In the rows, 128 means zero.
Each row has a class, written after it.
[ 80 161  77 156  77 194  78 167 158 120 153  88 172 134  86 124  56 115
 121 124 194 123  88  55 131 106 115 157 112 135  82  88 148  77 127 116
 129]  J
[154  99  97 114 159 110 147 155 210  85 157 102  56 164 136 129 128 145
 135 107 163 106 123 115  99 116 119 161 149 132 114  88 142 216  78 151
 158]  G
[108 122 165 126 163 133 100 130  72 161 148 121 141 186 133 106 128 148
 109 107  85 121 144 128 128 151 155 133 137 142 103 144 157 139 121 140
 102]  J
[ 43 131 175 159 128 131 122 160 115 151 136  71 132 152 127 151 105 143
 145 158 119 129 105 138 129 111 113 153  98 104  99 111  79  82 139  99
 108]  F
[200 141 127 128 175 104 133 164 176 118 117 129 133 121 151  99 104 128
 121 112 172  89 142 134 110 135 115 136 109 114 122 128 109 150 120 141
 166]  G
[174 112  95 111 124 127 125 108 148 107 103 149 117  73 128 144 156 128
 118 132 131 142 124 101 162 126 125 126 137 108 137 124 123 149 110 132
 124]  Y
[156 139 104 122 209  71 139 165 145 130 105 174  10 114 150 148 106  97
 161 151 161 178 141 164  90 133 105 127 127 118 106 135 145 130 124  89
 130]  Y
[104 131 149 146  98 182 145 166 167 130 135  76 159  87 118 146  93 128
 129 124 128  98  71 101 166  90  96 144  78 116 144 125 115 112 142  93
 142]  B
[136 148 147 166 147 129  70 138 145 128 142 103 106  89 151 103 131  95
 139 174 165 107 105 103 161 133 128 172 112 138  78 124 122  92 153 126
 145]  B
[152 118 155 115 187 129 130 139 115 151 130 114 119 187 146 132 142 109
 110 158  80 163 122 116 157 123 127 135 121 134  85 126 134 128 107 119
 123]  F
[137 132  91 147  46 160 143 150 143 159 158  83 190  98 104  94 111 165
 125 138 188 113 150  81 165 135 156 155 120 119  80  86 109 108 109 167
 145]  J
[159  87 103  92 110 154 126 109 149  77 178  86 127 118 103 108 116 146
 104  61 156  99 101 104 120 146 159 173 126 127 135 126 180 189 113 168
 141]  L
[149 144 109 124 123 148 127  68 110  57 114 160 177 121 114 162 157 130
 108 122  73 175  80  87 195 109 127 109 132 118 122 135 112 128  89 135
 111]  G
[148 149 152 145 188  89 105 179 150 127 152 144  39 141 133 150  62 102
 141 155 138 124 130 110 160  62 122 114  99 122 102 120 130 152 133  95
 126]  Y
[119 112 154 129 101 144 143  99 118 136 126 137 154 120 141 156 148 126
 132 135 107 121 101 134 164 118 131  98 113 131 131 146 145 108 129 124
 107]  Y
[116 144 119 115 165 104 161 136 151 138 129 156  56  97 113 173 114  89
 141 140 150 191  94 162  82 130 109 149 124 119 121 133 111  93 152 102
 110]  V
[138 140  61 168  59 182 103 120 156 102 147  94 181 153 104 130 110 140
 114 112 159 107 118  68 167 118 138 163 131 114 134  69 133 132 106 132
 121]  L
[141  89 128 117 115 165  97 106 118 128 156  97 138 122 111 134 109 102
 111 124 149 106 121 108  88 128 166 150 124 158  81 122 154 143 155 166
 125]  Y
[101 104 116 113 104 173 127 135  98 141 131 101 157 126 102 135 153 150
 113 143 124 194 119 104 119 153 108 163 130 136  99 121 139  99 120 105
  94]  F
[154 128 120 134 187  93 172 127 162 137  67 168  95 120 169 139 110 123
 126 103 118 135  90 164 126 153 141  99 122  80 198 121 128 113 165 104
 124]  L
[122 100 175 122 172 143 119 146 115  98 158  96 126 177 141 137 159 177
 112 133  68 143 102  86 149 114 128 154 115 160  50 115 150 174  88 112
 120]  G
[ 99 131 161 182 110 186 133 122 165 128 197  53 195 198 132 137 107 165
 126  97 109  88  86 110 124  91 122 183 153 118 105 110  90 115  82 140
 136]  L
[130 115  89 126 154 145  67 130  99 101 139 122  41 148 114 186 108 129
 143 137 115 164 144 130 124 134 116 148 132 160 125 124 197 214 118  74
  92]  T
[124 128 140 132  82 118 130 126 104 136 152 131 144 117  98 136 137 137
 104 116 134 115 140 126 161  82 124 116 108  86 115 101  90 108 118 137
 109]  H
[109 103 158  87 146 150 150 128 104 154 160 104 131 105 110 117 141 120
 109 105 148 145 128 121  88 148 162 123 137 140  74 148 141 118 117 162
 142]  V
[ 65 146 147 173 114 199  66 136 152 147 185  83 178 135  86 101  68  99
 105 108 197 136  53 116  78  97  92 188 134 120  74 133 115  26 119 183
 120]  F
[192 127  86 120 115  73 128 138 174  89 170 125  33 125 123 124 107 106
 142 152 186 138 136 131 162 108 116 139 112 133 138 106 137 181 129 130
 144]  L
[ 85 143 130 125 119 152  78 157 137 143 123  92 136 152 125 104 122 122
 130 155 140  79 115  95 118 125 147 138  97 135  76 106 153 121 130 146
 138]  F
[121 128 235 145 194 144 106 151 150 134 141  97 156 109 163  99  89 146
 125 106  95  88  85 126 124  89 124 154 117 107 137 178 125  98 137  85
 163]  L
[ 57 110 112 104 117 149 153 124 128 177 153  90 119 189 129 139 124 174
 140 125  89 136 117 135 121 147 129 124 174 129 105 123 115 146  95 159
 106]  J
[154 149  46 122  74 164 172 134 198 156 102 134 156 106 131 147 124 137
 134 115 174  96 101 117 151 158 150 113 120  86 163 102 144 123 127 144
 124]  F
[ 86 132 208 115 173  84 159 166 172 140 167 116  98 194 156  84 118 183
 152 129  79 102 113 151 138  75  99 163 149 102 140 135  97 129  75 134
 136]  Y
[156 101 101 105 145 126 109 132  96 146 106 135  82 151 147 108 159 139
 129 125 143 108 197 143 101 172 153  95 143 132 113 114 183 189 110 122
 130]  D
[192 100  80 142  91  83 156 114 121 105  95 153 126  48 146 123 191 136
 153 139 136 147 169 139 168 130 131 113 127 121 145 133 110 146 127 116
 148]  T
[148 134 116 110  68 132 140  86 100 131  86 158 150  59 122 142 183 128
 121 147 156 103 124 132 147 154 133  54  79 114 120 134 131  89 145 107
 113]  J
[ 97 168 147 132  98 133 158 141 171 131 135 138 159 103 102 151 100 110
 141 135 156 120  96 104 124 102 101 157 114 121 131 124 110  67 132 111
 131]  T
[ 92  97 127 110 153 104  90 155  99 164 123 114  42  97 126 144 126  96
 156 144 179 133 195 149  71 140  99 114 142 145  98 157 148 147 136  94
 129]  T
[ 76 111 102 101  88 160 159  95 136 141 152  92 151 148  91 159 121 106
 115 108 131 161  82  94 132 128 136 139 134 123 113 124 114  96 126 178
  92]  L
[149 125 105 160 146  89 147 154 162 154 119 133  59 110 150 133 132  82
 142 141 166 183 114 157 162 108  98  98 132  99 155 132  83  91 156 112
 111]  D
[ 89 123 159 137 170  83  96 158 110 125 151 137  33 115 116 175  66 100
 151 158 135 150 140 146 102  79 106 153 123 118  90 126 110 132 152  82
 116]  Y
[168 161 120 157 127 104  83 163 141 126 142 134 149 100 121  92  80 115
 120 149 194 148 135 130 136 118 110 180  99 131  84 123 105 100 141 172
 135]  G
[142 143 106 110 135 159 126 104 106 140 134 132 154 143 114 141 126 100
  89 116 146 193  86 136 130 172 116 115 150 122 120 128 119  73 135 146
 102]  H
[118 140 117 103 138  97 181 126 131 154  39 164 118  99 170 169 163 122
 130 134  77  64 121 143 146 174 162  60 116  88 171 102 107 157 171 119
 142]  B
[206 114  74  96  63 159 137  73 113  99 109 150 170  83 108 124 203 122
  98 137 141 139 117 102 192 142 131 107  88 109 115 120 160 113 102 129
 112]  F
[142  80 139 120 117 167 140 146 148 125 156  79 176  69 107  73 145 165
 127  92 155 117 135 106  82 143 145 215 104 157  90 147 158 140 104 165
 156]  V
[ 97 118  94  99 114 124 115 127 102 125 132 120  84 155 100 125 120 114
 118 101 135 110 146 129  98 136 130 104 130 122 138 119 150 164 131 136
 119]  L
[ 31 193  96 175  52 164  82 139 175  74 180  96 159 161  62 133  48 111
 150 128 207 106  94  81 133  84 113 180 114 132 144  78 123  90 105 147
 122]  V
[110 160  89 167  79 145  86 101 115 107 151 130 104  99  92 192  99  78
 145 164 180 162 110 113 173 101 118  90 108 123 126 136 115  98 146 104
  92]  F
[171 100 107 140 205 101 148 119 150 127 114 150  62 146 164 148 145 140
 149 122 121 163 142 155  99 155 119 145 155 132 114 134 153 162  84 108
 129]  J
[ 98  92 173 133 237 146  75 183  96 168  98 112 111 132 152 129  76 152
 135 106  92 141 151 147  42 170 114 207 127 145  82 162 178 151 143  88
 118]  D
[ 94 169  61 157  75 206 137 115 167 111  96 146 230  92  84 112 104 142
 126  65 168 111  74  71 114 132 133 147 123  99 148 111 148  54  98 164
 117]  T
[ 91 134  99 132 106 198 142 119 146  92 128  90 215 122 112 146 107 172
 123  60 122  69  86  69 133 150 160 162 115 101 130 107 141 134 101 149
 122]  B
[ 48 152 123 111 120 152  93 150 125 145 130 105 103 179 142 126 144 146
 146 157  96 114 130 121 115 108 111 101 173 131 121 117 125 145  98 117
 131]  B
[152 107  79 135 122 112 146 106 130 112  91 134 109 125 149 144 131 106
 132 104 141  99 130 120 166 198 173  71 111 144 192 125 176 187 169 141
 129]  L
[117 141 131 161 101 164  78 164 139 145 146  96 161 118  94  81 131 157
 109 111 147 126 128 104 117 102 117 214 120 126 113 104 134 123  96 171
 116]  T
[116  80 157  95 223 141 138 128 105 132  80 134 101 111 136 146 153 139
 130 115  82 188 130 108  72 173 151 165 116 157 107 167 184 151 132 102
  95]  G
[127 164 111 182 103 176  28 113 139 118 154 119 132 147 113 134  84 104
 114 151 193 101  94 106 160 112 119 162 113 120  88  83 158  94 115 143
 100]  Y
[155 151 131  95 184 101 141 159 111 129 100 151  96 158 136 151 138 163
 113 133  28 131 141 106 124 135 162 167 120 116 110 100 135 201 124  97
 125]  L
[106 111 119 121 157 172  97 105 114 139 100 134 126 134 132 173  90 148
 146 121 112 113 137 132  75 158 129 118 131 145 132 154 183 152 130  79
 104]  J
[138 117 160 103 191 159 158 140 102 139  95 130 146  93 148 130 158 145
 135 122  60 156 121  93 132 171 153 123 109 167 118 185 175 153 123 111
 132]  B
[102 146 189 121 188 126 128 158 180 153 130 133 127 158 164 126 113 173
 145 125  63  70 108 136  89 108  99 131 152 138 127 170 106 168 113 125
 147]  G
[137 119 130 158  60 197  96 150 149 123 189  58 203 127  92 109 102 139
 117 104 176  93 113 106 128 112  87 212  95 148 112 131 136 114 114 138
 116]  Y
[129 126 110 120 171 169 105  89 103 167  98 140 119 158 141 132 130  85
 118 127 129 140 106 144 136 181 133  76 126 127 135 164 179  99 131 136
  95]  F
[ 80 122 196 109 169 125  91 179 104 211 144  96  91 126 139 103  90 135
 132 134 139  74 175 149 100 121 150 106 115 120 115 157 128 136 162 112
 125]  V
[108 128 225 137 204 130  79 171 127 112 142  96 129 104 127 122  93 141
 111 144  99 164  77 113 108 107 118 236  96 135  71 127 131  96 140  99
 139]  H
[143 114 137 116 141 139 138 112 169 100  85 125 105  67 142 118 151 126
 157 107 118  49 112 130 101 149 148  96 102 142 203 177 155 179 152 114
 152]  Y
[ 87 131 176 145 183 119  82 195 126 165 151 103 109 155 130 107  86 153
 134 157 130 205 130 145  82  86  71 222 137 124  75 134  97  75 108 114
  97]  Y
[ 51 114 106  98  43 195 145 113 118 142 117  74 219 122 100 122 165 167
 121  96  89 110  93 104 109 130 139 157 119 117 102 126 132 113  95 179
 125]  L
[201  84 108 135 153 120 167 106 150  84  67 142 156  65 153  98 148 135
 132  82 125 111 118 140 119 203 160 144 106 134 206 148 157 161 169 129
 149]  D
[140 145 135 139 124 162 136 113 119 119 128 125 163 135 114 127 144 163
 111 125  74 122  97 105 149 148 124 156 122 130 130 120 121 129 118  97
 116]  J
[ 73 153 113 139 146 144  51 174 123 147 135  89 102 161 133  86  79 123
 138 132 162 108 126 130 117 142 122 145 120 140 124 126 153 132 140 157
 118]  B
[150 108 154 125 123 154 152 113 103 113 143 115 203 101 113 150 133 146
 111 102 115 181 107 126 111 130 138 156 109 141 103 151 123 101 121 143
 118]  H
[160 127 137 117 213 138 153 121 125 155  56 155 152 117 169 152 186 127
 110 137  74 213  82 115  90 201 155 188 122 135  90 135 158  75 147 103
  97]  L
[149 149 130 197 147 105 119 137 176  95 114 134 130 137 151 139  83  98
 151 157 181 172  98 149 141 128  82 149 115 136 164 115 103  80 145 106
 129]  D
[181  92 152  79 140 114 202 152 154 143 125 123  99  73 121 111 129 128
 110 102 113  84 125 132 113 113 165 101 106  94 165 137 115 168 168 114
 168]  F
